Here is a tiny trained network, its code and every weight. The questions are about switching its units off for an input and a class, where a switched-off unit gives its printed mean instead of its output.

import numpy as np


def w(rows, s, z=0):
    codes = np.array(rows[::2]) - 128.0
    scale = np.full(codes.shape[1], s)
    scale[-1] = z or s
    return codes * scale


def f(y):
    return y / 2 * (1 + np.tanh(0.7978845608 * (y + 0.044715 * y**3)))


def log_softmax(a):
    a = a - a.max(-1, keepdims=True)
    return a - np.log(np.exp(a).sum(-1, keepdims=True))


def net(x, mask):
    res = np.array(x, float).reshape(1, 4) / 4 @ E
    y = f(res @ A[0][:, :-1].T + A[0][:, -1])
    res = res + np.where(mask, y, B[0][:, -1]) @ B[0][:, :-1]
    return log_softmax(res[-1] @ U[:, :-1].T + U[:, -1])


A, B = {}, {}
E = w([
[53,151,58,171,165,90,222,60],'x0',
[6,92,166,21,156,182,153,117],'x1',
[123,184,136,130,130,104,154,182],'x2',
[208,78,173,50,198,39,190,100],'x3',
],0.011)
A[0] = w([
[188,83,110,47,243,55,140,102,250],'neuron 1',
[34,146,169,7,112,144,177,117,65],'neuron 2',
[166,129,188,93,178,123,152,48,183],'neuron 3',
[199,156,98,166,85,80,84,125,51],'neuron 4',
[105,143,24,115,88,104,185,59,131],'neuron 5',
[161,92,186,106,240,76,163,135,247],'neuron 6',
[72,130,183,27,151,177,119,176,45],'neuron 7',
[42,132,103,204,120,141,81,126,168],'neuron 8',
[255,120,92,214,152,67,165,124,1],'neuron 9',
[150,136,210,118,99,173,60,164,128],'neuron 10',
[94,149,25,158,221,134,188,50,84],'neuron 11',
[199,174,116,187,88,97,87,144,47],'neuron 12',
[56,158,105,172,67,134,31,116,233],'neuron 13',
[76,128,21,188,176,95,216,105,62],'neuron 14',
[198,108,223,72,27,147,75,157,141],'neuron 15',
[81,122,60,141,68,212,132,177,166],'neuron 16',
],0.0084,0.0014)
B[0] = w([
[179,148,164,210,23,107,202,197,249],'neuron 1',
[51,69,56,144,123,215,86,76,239],'neuron 2',
[139,105,151,142,85,137,209,136,196],'neuron 3',
[46,112,77,126,146,237,62,31,200],'neuron 4',
[173,207,206,32,199,109,119,59,210],'neuron 5',
[136,128,82,213,3,93,183,187,225],'neuron 6',
[85,59,101,188,165,184,4,77,206],'neuron 7',
[189,133,80,114,53,79,194,171,200],'neuron 8',
[112,66,75,199,154,221,117,144,234],'neuron 9',
[181,206,164,86,168,135,117,133,193],'neuron 10',
[167,176,189,79,188,153,95,121,246],'neuron 11',
[52,52,113,149,152,158,39,109,208],'neuron 12',
[143,188,124,159,33,35,166,228,213],'neuron 13',
[167,157,171,70,201,146,66,113,246],'neuron 14',
[194,237,210,67,242,99,128,115,220],'neuron 15',
[158,84,96,156,52,40,220,213,199],'neuron 16',
],0.0066,0.012)
U = w([
[159,115,109,155,12,77,201,164,253],'0',
[183,198,212,42,231,132,112,103,112],'1',
[64,19,27,169,157,209,75,81,16],'2',
],0.011,0.0014)

Each question gives the input, the list of numbers given to net, and the class t.
The units are the neurons (one row each of A and B). Each row of codes is followed by its name. A weight is (code - 128) times the scale printed after its matrix; where a second scale follows, it is the last column's (A, B and U).
mask holds one flag per neuron, in row order. A switched-off neuron (its flag False) gives its mean, the last column of its row in B, instead of its output. The means were averaged over made-up inputs and are rounded, as every weight is.
A unit's drop is (log p(t) with every unit on - log p(t) with that unit switched off) / (log p(t) with every unit on - log p(t) with every unit switched off).
The circuit of an input: a set's keep is (log p(t) with only the set's units on - log p(t) with every unit switched off) / (log p(t) with every unit on - log p(t) with every unit switched off). Starting from the 12 units with the biggest drops (on a tie, the unit counted first), units are removed one at a time, each time the one whose removal leaves the highest keep (on an exact tie, the one counted first), for as long as the keep stays at least 0.8.
circuit, biggest first: the units of the circuit, biggest drop first
unit that matters most: the unit with the biggest drop
top k neurons: the k neurons with the biggest drops, biggest first
drop of u: that unit's drop, to one decimal
input [6,-6,4,-3], class 1: top 4 neurons	(neuron 5; neuron 14; neuron 2; neuron 11)
input [-5,-4,-2,-2], class 1: unit that matters most	neuron 15
input [5,-5,-6,3], class 1: top 3 neurons	(neuron 5; neuron 2; neuron 11)
input [-4,5,5,-4], class 2: top 3 neurons	(neuron 7; neuron 1; neuron 2)
input [8,6,3,-8], class 0: top 4 neurons	(neuron 16; neuron 8; neuron 13; neuron 15)
input [4,-6,0,-5], class 2: top 3 neurons	(neuron 4; neuron 12; neuron 1)
input [-6,-7,-5,7], class 0: top 2 neurons	(neuron 1; neuron 6)
input [-7,4,-2,-6], class 1: top 3 neurons	(neuron 15; neuron 10; neuron 6)
input [-2,-5,-7,4], class 2: top 2 neurons	(neuron 9; neuron 4)
input [-3,7,3,6], class 2: top 2 neurons	(neuron 7; neuron 2)
input [0,-6,1,5], class 2: top 2 neurons	(neuron 9; neuron 4)
input [8,-8,-8,-2], class 1: top 3 neurons	(neuron 5; neuron 11; neuron 14)
input [-3,3,-8,-1], class 1: top 2 neurons	(neuron 9; neuron 15)
input [-6,-8,-6,4], class 2: circuit, biggest first	(neuron 9)
input [-4,6,-3,7], class 0: top 2 neurons	(neuron 1; neuron 6)
input [5,2,-1,7], class 0: drop of neuron 6	0.4
input [2,-2,-4,-7], class 0: drop of neuron 2	0.0
input [-6,0,-8,6], class 0: drop of neuron 3	0.1
